data =
 2.97   4.03   0.01   3.03   1.71   0.78  -1.68   0.30   2.23   0.10   3.34   0.25   2.00  -1.03  -2.27   1.07
-0.33   0.29  -1.98  -2.34   1.30   0.45  -0.50  -2.13   0.56  -1.36   3.35   0.94  -1.04  -0.35  -1.41  -2.23
-0.80  -2.43   1.26   0.46  -0.81  -3.66   1.94   0.76  -0.76   1.15  -3.33  -1.73  -0.47  -0.09  -2.99   0.90
-1.18   0.42  -0.85   0.18  -0.45   0.32  -2.01   1.68  -0.78   1.59   2.09  -1.18   0.27  -0.15  -6.57   2.03
 0.36   4.14   4.55   2.24   1.58  -1.83  -3.25  -4.20   1.00   1.97   2.71  -1.74  -1.67   1.17   1.91  -4.12
-0.65  -2.32  -4.90  -3.34  -3.59   5.02   0.71   2.85  -1.36  -3.60  -0.56   1.89  -0.30  -1.35   3.33   1.90
 3.83   0.72  -0.96   0.01   0.47   0.73  -1.61  -1.68   0.19  -1.84  -0.21  -1.53  -0.11  -1.89   4.00  -1.85
data[-7, -16]	2.97
data[-6, 6]	-0.50
data[3, 2]	-0.85
data[-4, 14]	-6.57
data[-6, -9]	-2.13
data[6, -3]	-1.89
data[-7, -9]	0.30
data[4, 13]	1.17
data[-6, -3]	-0.35
data[-5, -9]	0.76
data[-7, -3]	-1.03
data[5, 5]	5.02
data[2]	[-0.80, -2.43, 1.26, 0.46, -0.81, -3.66, 1.94, 0.76, -0.76, 1.15, -3.33, -1.73, -0.47, -0.09, -2.99, 0.90]
data[:, -4]	[2.00, -1.04, -0.47, 0.27, -1.67, -0.30, -0.11]
data[-7, -13]	3.03
data[:, 15]	[1.07, -2.23, 0.90, 2.03, -4.12, 1.90, -1.85]
data[1, -7]	-1.36
data[6, -13]	0.01
data[3]	[-1.18, 0.42, -0.85, 0.18, -0.45, 0.32, -2.01, 1.68, -0.78, 1.59, 2.09, -1.18, 0.27, -0.15, -6.57, 2.03]
data[:, 3]	[3.03, -2.34, 0.46, 0.18, 2.24, -3.34, 0.01]
data[0, 1]	4.03
data[5, 9]	-3.60
data[-2, 14]	3.33
data[4, -10]	-3.25
data[-1, 14]	4.00
data[3, 8]	-0.78
data[6, -11]	0.73
data[-5, -6]	-3.33
data[2, 5]	-3.66
data[1]	[-0.33, 0.29, -1.98, -2.34, 1.30, 0.45, -0.50, -2.13, 0.56, -1.36, 3.35, 0.94, -1.04, -0.35, -1.41, -2.23]
data[1, -14]	-1.98
data[-7, -7]	0.10
data[:, -5]	[0.25, 0.94, -1.73, -1.18, -1.74, 1.89, -1.53]
data[:, -14]	[0.01, -1.98, 1.26, -0.85, 4.55, -4.90, -0.96]
data[5, 11]	1.89
data[-2]	[-0.65, -2.32, -4.90, -3.34, -3.59, 5.02, 0.71, 2.85, -1.36, -3.60, -0.56, 1.89, -0.30, -1.35, 3.33, 1.90]
data[:, -3]	[-1.03, -0.35, -0.09, -0.15, 1.17, -1.35, -1.89]
data[:, -12]	[1.71, 1.30, -0.81, -0.45, 1.58, -3.59, 0.47]

M = [ 6.65  0.28 -7.45 -4.91 -6.25]
M[0] -> 6.65
M[3] -> -4.91
M[4] -> -6.25

A =
[[ 1.96  0.36 -0.83 -1.50 -0.63  1.15  0.73  1.56 -2.15 -1.66  0.16  0.53]
 [-1.42  0.44  0.10 -0.87  0.57  0.28  1.44  1.54 -1.09  1.28 -0.25  1.84]
 [ 1.29  0.18 -0.59 -0.98 -0.41  0.76  0.50  1.08 -1.38 -1.17  0.18  0.28]
 [ 6.85  1.53 -2.91 -5.07 -2.01  3.91  2.38  5.36 -7.05 -5.82  0.74  1.66]
 [-0.32  0.12  0.05 -0.25  0.13  0.04  0.32  0.30 -0.26  0.22  0.03  0.40]
 [ 0.34  0.26 -0.22 -0.47  0.09  0.08  0.03 -0.46  0.09 -0.35  0.17  0.09]
 [-1.55 -0.30  0.61  1.20  0.42 -0.80 -0.53 -1.13  1.55  1.34 -0.20 -0.35]
 [ 0.10 -0.11 -0.06  0.11 -0.06  0.00 -0.17 -0.15  0.04 -0.07  0.04 -0.08]
 [-0.07 -0.02  0.04  0.14 -0.08 -0.05  0.01  0.13 -0.06  0.12 -0.07 -0.06]
 [ 0.33  0.04 -0.19 -0.34 -0.16  0.24  0.10  0.35 -0.45 -0.28  0.00  0.07]
 [ 2.41  1.86 -2.12 -2.90  0.84  0.66 -0.17 -3.05  0.59 -2.38  1.17  0.64]]
A[0,0]	1.96
A[3,5]	3.91
A[4,2]	0.05
A[9,11]	0.07
A[8]	[-0.07, -0.02, 0.04, 0.14, -0.08, -0.05, 0.01, 0.13, -0.06, 0.12, -0.07, -0.06]
A[5,2]	-0.22
A[:, 9]	[-1.66, 1.28, -1.17, -5.82, 0.22, -0.35, 1.34, -0.07, 0.12, -0.28, -2.38]
A[:, 11]	[0.53, 1.84, 0.28, 1.66, 0.40, 0.09, -0.35, -0.08, -0.06, 0.07, 0.64]
A[10,0]	2.41
A[4,5]	0.04
A[8,11]	-0.06
A[:, 2]	[-0.83, 0.10, -0.59, -2.91, 0.05, -0.22, 0.61, -0.06, 0.04, -0.19, -2.12]
A[10,6]	-0.17
A[6,10]	-0.20
A[5,11]	0.09
A[0,4]	-0.63
A[8,3]	0.14
A[:, 7]	[1.56, 1.54, 1.08, 5.36, 0.30, -0.46, -1.13, -0.15, 0.13, 0.35, -3.05]
A[5,10]	0.17
A[1,5]	0.28
A[1,2]	0.10
A[:, 1]	[0.36, 0.44, 0.18, 1.53, 0.12, 0.26, -0.30, -0.11, -0.02, 0.04, 1.86]
A[7,1]	-0.11
A[0,5]	1.15
A[5,5]	0.08
A[0]	[1.96, 0.36, -0.83, -1.50, -0.63, 1.15, 0.73, 1.56, -2.15, -1.66, 0.16, 0.53]
A[3,10]	0.74
A[7]	[0.10, -0.11, -0.06, 0.11, -0.06, 0.00, -0.17, -0.15, 0.04, -0.07, 0.04, -0.08]
A[7,0]	0.10
A[9,7]	0.35
A[9,8]	-0.45
A[7,2]	-0.06
A[5,7]	-0.46
A[5,4]	0.09
A[7,4]	-0.06
A[8,9]	0.12
A[2]	[1.29, 0.18, -0.59, -0.98, -0.41, 0.76, 0.50, 1.08, -1.38, -1.17, 0.18, 0.28]

x =
 12   -6    2   11  -21   22  -10  -13    4  -18  -10  -23   49  -18  -11  -13
  1   13    5    0  -15  -17   -5   -7   -1  -16  -10   -3   -2   11   11   10
-21   14    4  -11   -5  -30   -5   -8  -22  -12   -5   -3  -41    9    9   14
  3   -8   -6   10   -7   -3    2   -8    4  -14    1   -6   -2    6   -8    6
 18  -29   -9   27   -5   35   -6   -8   -3   11   17  -20    6  -15  -31  -16
-23   19    4  -31  -15  -42   -3   -3    9  -15  -10   10  -23   13   35   19
 12    3    2   -5  -20    6   -1    5   -2  -25   -7   -9    7  -10   -5    5
 20  -16  -18   13  -15   20    2   -5    7    3    1  -22    3  -17   -5   -1
-27    2    0   -5    4  -35  -11   -2   -5    8    7   14  -31   18   -3  -13
x[0][-16] = 12
x[5][-14] = 4
x[-7][-15] = 14
x[:, 12] = [49, -2, -41, -2, 6, -23, 7, 3, -31]
x[:, 0] = [12, 1, -21, 3, 18, -23, 12, 20, -27]
x[-7] = [-21, 14, 4, -11, -5, -30, -5, -8, -22, -12, -5, -3, -41, 9, 9, 14]
x[-3][-2] = -5
x[8] = [-27, 2, 0, -5, 4, -35, -11, -2, -5, 8, 7, 14, -31, 18, -3, -13]
x[:, -13] = [11, 0, -11, 10, 27, -31, -5, 13, -5]
x[:, 11] = [-23, -3, -3, -6, -20, 10, -9, -22, 14]
x[-9][-7] = -18
x[5][12] = -23
x[-1][13] = 18
x[-2][-14] = -18
x[-2] = [20, -16, -18, 13, -15, 20, 2, -5, 7, 3, 1, -22, 3, -17, -5, -1]
x[-3][-4] = 7
x[3][-2] = -8
x[-5][3] = 27
x[0][1] = -6
x[-5][5] = 35
x[2][8] = -22
x[:, -7] = [-18, -16, -12, -14, 11, -15, -25, 3, 8]
x[-4][15] = 19
x[-9][-14] = 2
x[-2][-8] = 7
x[-5][-1] = -16
x[-5] = [18, -29, -9, 27, -5, 35, -6, -8, -3, 11, 17, -20, 6, -15, -31, -16]
x[-1][-10] = -11
x[-4][-15] = 19
x[-9][-5] = -23
x[2][-16] = -21
x[0][7] = -13
x[-3][-10] = -1
x[:, 7] = [-13, -7, -8, -8, -8, -3, 5, -5, -2]
